Below are the code and all the weights of a small trained network. Each question names an input and a target symbol and asks about switching units off, where a switched-off unit gives its printed mean instead of its output.

import numpy as np


def w(rows, s, z=0):
    codes = np.array(rows[::2]) - 128.0
    scale = np.full(codes.shape[1], s)
    scale[-1] = z or s
    return codes * scale


def f(y):
    return y / 2 * (1 + np.tanh(0.7978845608 * (y + 0.044715 * y**3)))


def softmax(a):
    e = np.exp(a - a.max(-1, keepdims=True))
    return e / e.sum(-1, keepdims=True)


def log_softmax(a):
    a = a - a.max(-1, keepdims=True)
    return a - np.log(np.exp(a).sum(-1, keepdims=True))


def net(x, mask):
    ids = ['ΘΛΞΦΨΩβγδεζημπστ'.index(c) for c in x.split()]
    T = len(ids)
    res = E[ids] + P[:T]
    u = 0
    for l in range(3):
        r = res
        for j in range(2):
            rows = slice(2 * j, 2 * j + 2)
            q, k, v = (r @ M[l][rows].T for M in (Q, K, V))
            z = softmax(np.where(np.tri(T) > 0, q @ k.T / 2**0.5, -1e9)) @ v
            o = O[l][rows]
            res = res + np.where(mask[u + j], z, o[:, -1]) @ o[:, :-1]
        u += 2
        y = f(res @ A[l][:, :-1].T + A[l][:, -1])
        res = res + np.where(mask[u : u + 8], y, B[l][:, -1]) @ B[l][:, :-1]
        u += 8
    return log_softmax(res[-1] @ U[:, :-1].T + U[:, -1])


Q, K, V, O, A, B = {}, {}, {}, {}, {}, {}
E = w([
[50,80,18,96,149,77],'Θ',
[149,164,99,176,144,168],'Λ',
[156,167,107,129,61,130],'Ξ',
[78,64,141,64,177,174],'Φ',
[246,133,186,82,100,147],'Ψ',
[82,186,55,194,55,132],'Ω',
[160,183,80,97,32,134],'β',
[11,97,62,204,212,163],'γ',
[107,100,79,153,196,156],'δ',
[7,129,23,182,145,122],'ε',
[123,127,61,105,118,120],'ζ',
[183,110,211,39,86,169],'η',
[48,109,164,47,73,175],'μ',
[28,68,112,146,214,188],'π',
[129,56,181,94,213,189],'σ',
[155,143,118,229,135,137],'τ',
],0.011)
P = w([
[145,144,128,104,154,158],'0',
[82,84,179,154,74,109],'1',
[148,105,195,155,136,173],'2',
[198,97,94,178,114,191],'3',
[116,246,158,49,172,110],'4',
[123,34,124,195,51,117],'5',
[45,161,248,235,116,55],'6',
[143,57,144,141,137,171],'7',
[21,242,181,147,173,59],'8',
],0.016)
Q[0] = w([
[57,142,195,182,97,114],'L0H1',
[87,205,84,51,155,154],'L0H1',
[109,130,112,174,105,174],'L0H2',
[116,154,92,2,154,142],'L0H2',
],0.0082)
K[0] = w([
[178,81,14,180,75,191],'L0H1',
[68,96,200,139,54,3],'L0H1',
[203,57,130,115,120,80],'L0H2',
[54,131,238,155,111,2],'L0H2',
],0.0072)
V[0] = w([
[208,164,191,253,71,185],'L0H1',
[144,196,62,125,140,96],'L0H1',
[2,127,164,178,107,126],'L0H2',
[138,89,136,192,47,144],'L0H2',
],0.0072)
O[0] = w([
[61,74,132,57,202,2,253],'L0H1',
[140,205,87,142,143,110,52],'L0H1',
[128,149,199,197,136,144,149],'L0H2',
[139,83,171,152,118,78,200],'L0H2',
],0.0075,0.0029)
A[0] = w([
[178,183,224,157,129,153,92],'L0N1',
[76,254,152,57,203,53,148],'L0N2',
[110,66,175,90,130,141,244],'L0N3',
[39,186,169,149,99,136,108],'L0N4',
[75,93,73,118,47,134,174],'L0N5',
[104,83,221,117,172,132,71],'L0N6',
[131,253,121,90,232,147,153],'L0N7',
[132,64,78,128,147,29,253],'L0N8',
],0.0073,0.0029)
B[0] = w([
[88,127,52,135,103,119,147],'L0N1',
[200,135,138,131,123,2,254],'L0N2',
[173,149,156,204,73,120,216],'L0N3',
[203,135,95,131,169,109,201],'L0N4',
[99,146,179,185,31,129,175],'L0N5',
[146,173,71,121,110,99,201],'L0N6',
[128,154,29,95,142,102,192],'L0N7',
[131,139,251,143,138,185,216],'L0N8',
],0.0076,0.0069)
Q[1] = w([
[110,92,67,51,119,153],'L1H1',
[33,68,82,80,69,221],'L1H1',
[110,154,195,202,150,36],'L1H2',
[119,254,50,38,177,97],'L1H2',
],0.0064)
K[1] = w([
[122,162,112,98,168,79],'L1H1',
[140,172,104,70,180,154],'L1H1',
[166,2,74,167,103,149],'L1H2',
[96,100,183,209,65,48],'L1H2',
],0.0078)
V[1] = w([
[108,137,104,175,207,100],'L1H1',
[149,2,184,139,108,222],'L1H1',
[113,205,154,147,38,89],'L1H2',
[255,94,116,66,134,89],'L1H2',
],0.008)
O[1] = w([
[108,167,223,103,255,132,69],'L1H1',
[60,204,91,123,2,107,254],'L1H1',
[232,8,189,190,85,131,141],'L1H2',
[82,59,70,22,145,64,121],'L1H2',
],0.0072,0.0085)
A[1] = w([
[58,233,99,123,79,191,114],'L1N1',
[181,91,23,226,170,124,254],'L1N2',
[63,183,2,105,168,196,120],'L1N3',
[185,87,139,152,80,106,94],'L1N4',
[88,203,195,221,76,164,133],'L1N5',
[89,144,35,22,46,181,230],'L1N6',
[25,110,221,232,117,82,125],'L1N7',
[179,193,150,37,200,71,188],'L1N8',
],0.0053,0.0059)
B[1] = w([
[61,138,139,196,123,154,178],'L1N1',
[143,84,224,28,33,189,215],'L1N2',
[111,124,147,28,45,204,146],'L1N3',
[63,136,203,77,209,121,171],'L1N4',
[115,89,121,125,167,222,249],'L1N5',
[2,63,176,164,112,148,218],'L1N6',
[254,157,99,59,117,145,254],'L1N7',
[26,100,90,149,197,183,178],'L1N8',
],0.0063,0.0081)
Q[2] = w([
[93,146,153,132,153,63],'L2H1',
[170,254,80,121,121,58],'L2H1',
[59,38,214,107,117,179],'L2H2',
[172,32,97,54,121,181],'L2H2',
],0.0077)
K[2] = w([
[121,83,10,190,176,68],'L2H1',
[208,202,167,254,21,21],'L2H1',
[14,116,211,115,219,205],'L2H2',
[144,62,126,26,149,181],'L2H2',
],0.006)
V[2] = w([
[120,139,48,33,223,138],'L2H1',
[168,54,86,42,29,126],'L2H1',
[113,2,211,179,124,49],'L2H2',
[195,166,147,134,177,108],'L2H2',
],0.0074)
O[2] = w([
[122,203,136,39,98,73,190],'L2H1',
[147,174,66,73,61,193,237],'L2H1',
[184,1,119,63,91,103,25],'L2H2',
[153,164,205,75,82,159,2],'L2H2',
],0.0096,0.0065)
A[2] = w([
[72,82,164,166,142,126,118],'L2N1',
[120,179,104,51,98,137,75],'L2N2',
[57,152,96,194,128,98,56],'L2N3',
[126,131,137,111,74,72,220],'L2N4',
[93,234,136,120,171,145,2],'L2N5',
[128,111,161,64,122,2,154],'L2N6',
[180,131,182,67,55,167,98],'L2N7',
[151,72,228,158,139,206,148],'L2N8',
],0.0088,0.0051)
B[2] = w([
[236,207,93,184,159,128,153],'L2N1',
[217,122,162,184,131,93,225],'L2N2',
[155,57,143,65,230,123,232],'L2N3',
[137,178,105,92,152,153,242],'L2N4',
[186,70,153,155,79,43,237],'L2N5',
[98,124,127,56,170,224,249],'L2N6',
[160,75,116,141,254,108,224],'L2N7',
[56,108,178,72,24,43,191],'L2N8',
],0.008,0.012)
U = w([
[109,165,157,150,132,244,249],'Θ',
[127,200,153,89,161,103,77],'Λ',
[157,117,140,111,178,165,126],'Ξ',
[125,154,99,161,196,198,141],'Φ',
[79,145,81,66,130,110,77],'Ψ',
[100,50,196,98,144,102,87],'Ω',
[215,100,130,123,183,170,19],'β',
[142,140,191,161,178,119,81],'γ',
[102,127,105,131,130,1,52],'δ',
[89,161,220,141,99,153,217],'ε',
[188,242,42,161,103,128,253],'ζ',
[96,102,72,100,103,102,128],'η',
[162,56,128,174,115,128,75],'μ',
[155,138,158,174,210,151,91],'π',
[5,126,74,122,177,44,208],'σ',
[65,155,189,102,189,193,178],'τ',
],0.0057,0.0036)

Each question gives the input, a string of symbols that net reads in full, and the target symbol t.
The units are the heads (2 rows each of Q, K, V and O) and the neurons (one row each of A and B). Each row of codes is followed by its name. A weight is (code - 128) times the scale printed after its matrix; where a second scale follows, it is the last column's (O, A, B and U).
mask holds one flag per unit, layer by layer, with each layer's heads first. A switched-off unit (its flag False) gives its mean, the last column of its rows in O or B, instead of its output. The means were averaged over made-up inputs and are rounded, as every weight is.
A unit's drop is (log p(t) with every unit on - log p(t) with that unit switched off) / (log p(t) with every unit on - log p(t) with every unit switched off).
The circuit of an input: a set's keep is (log p(t) with only the set's units on - log p(t) with every unit switched off) / (log p(t) with every unit on - log p(t) with every unit switched off). Starting from the 12 units with the biggest drops (on a tie, the unit counted first), units are removed one at a time, each time the one whose removal leaves the highest keep (on an exact tie, the one counted first), for as long as the keep stays at least 0.8.
circuit, biggest first: the units of the circuit, biggest drop first
most important unit: the unit with the biggest drop
top k neurons: the k neurons with the biggest drops, biggest first
which heads matter: for each layer, one digit per head in row order, 1 if its drop is at least 0.15 and else 0, layers parted by /
input Ω ζ ζ, target Ω: circuit, biggest first -> L2H2, L1H1, L2N8
input μ τ τ Ω ζ μ, target μ: which heads matter -> 10 / 10 / 11
input Ψ η δ σ, target Ψ: circuit, biggest first -> L1H2, L2H1, L0H2
input ζ β γ ζ ζ, target β: top neuron -> L0N5
input τ ζ Ω Ψ ζ σ Ω Λ, target τ: which heads matter -> 10 / 11 / 10
input π ζ Ω δ ζ μ ζ Ξ Ψ, target μ: circuit, biggest first -> L2H1, L0N5, L1H1, L2H2
input β β Ω μ μ ζ, target β: which heads matter -> 10 / 11 / 11
input γ ζ Ξ σ ε ζ Φ ε ε, target ζ: which heads matter -> 00 / 11 / 00
input ζ η μ τ, target ζ: which heads matter -> 11 / 11 / 10
input Ω ε τ η, target Ω: circuit, biggest first -> L2H2, L2N8, L1H1
input β β Ψ, target β: circuit, biggest first -> L2H1, L2N7, L1H2
input π ζ μ Θ τ γ, target π: top 2 neurons -> L0N2, L2N3
input ζ ζ τ μ μ σ Ψ σ ζ, target σ: circuit, biggest first -> L0N2, L2H1, L1N8, L2N2
input Θ β ε Λ Λ γ, target Θ: which heads matter -> 11 / 10 / 11
input β β δ, target β: circuit, biggest first -> L1H1, L2H2, L2N7
input ζ ζ Ψ σ Ψ Θ σ, target σ: circuit, biggest first -> L1H2, L0N5
input Ψ Ξ Λ, target Ψ: which heads matter -> 11 / 01 / 11
input Λ ζ μ Ψ Θ Φ σ Ω, target Λ: which heads matter -> 11 / 11 / 10
input ζ μ β σ ζ ζ δ, target σ: most important unit -> L1H2
input η Ξ Ψ, target η: top neuron -> L1N6
input ζ μ Ξ ζ ζ π ε μ, target ζ: top 4 neurons -> L0N3, L0N8, L1N3, L0N7
input σ τ Λ ε σ γ Ψ Ψ ζ, target γ: which heads matter -> 00 / 11 / 11
input Ψ μ μ, target Ψ: which heads matter -> 01 / 01 / 11
input π β π, target π: top 2 neurons -> L0N2, L2N3
input Ψ ζ Ω σ Φ ε γ ζ δ, target ε: top 3 neurons -> L0N5, L2N8, L1N2
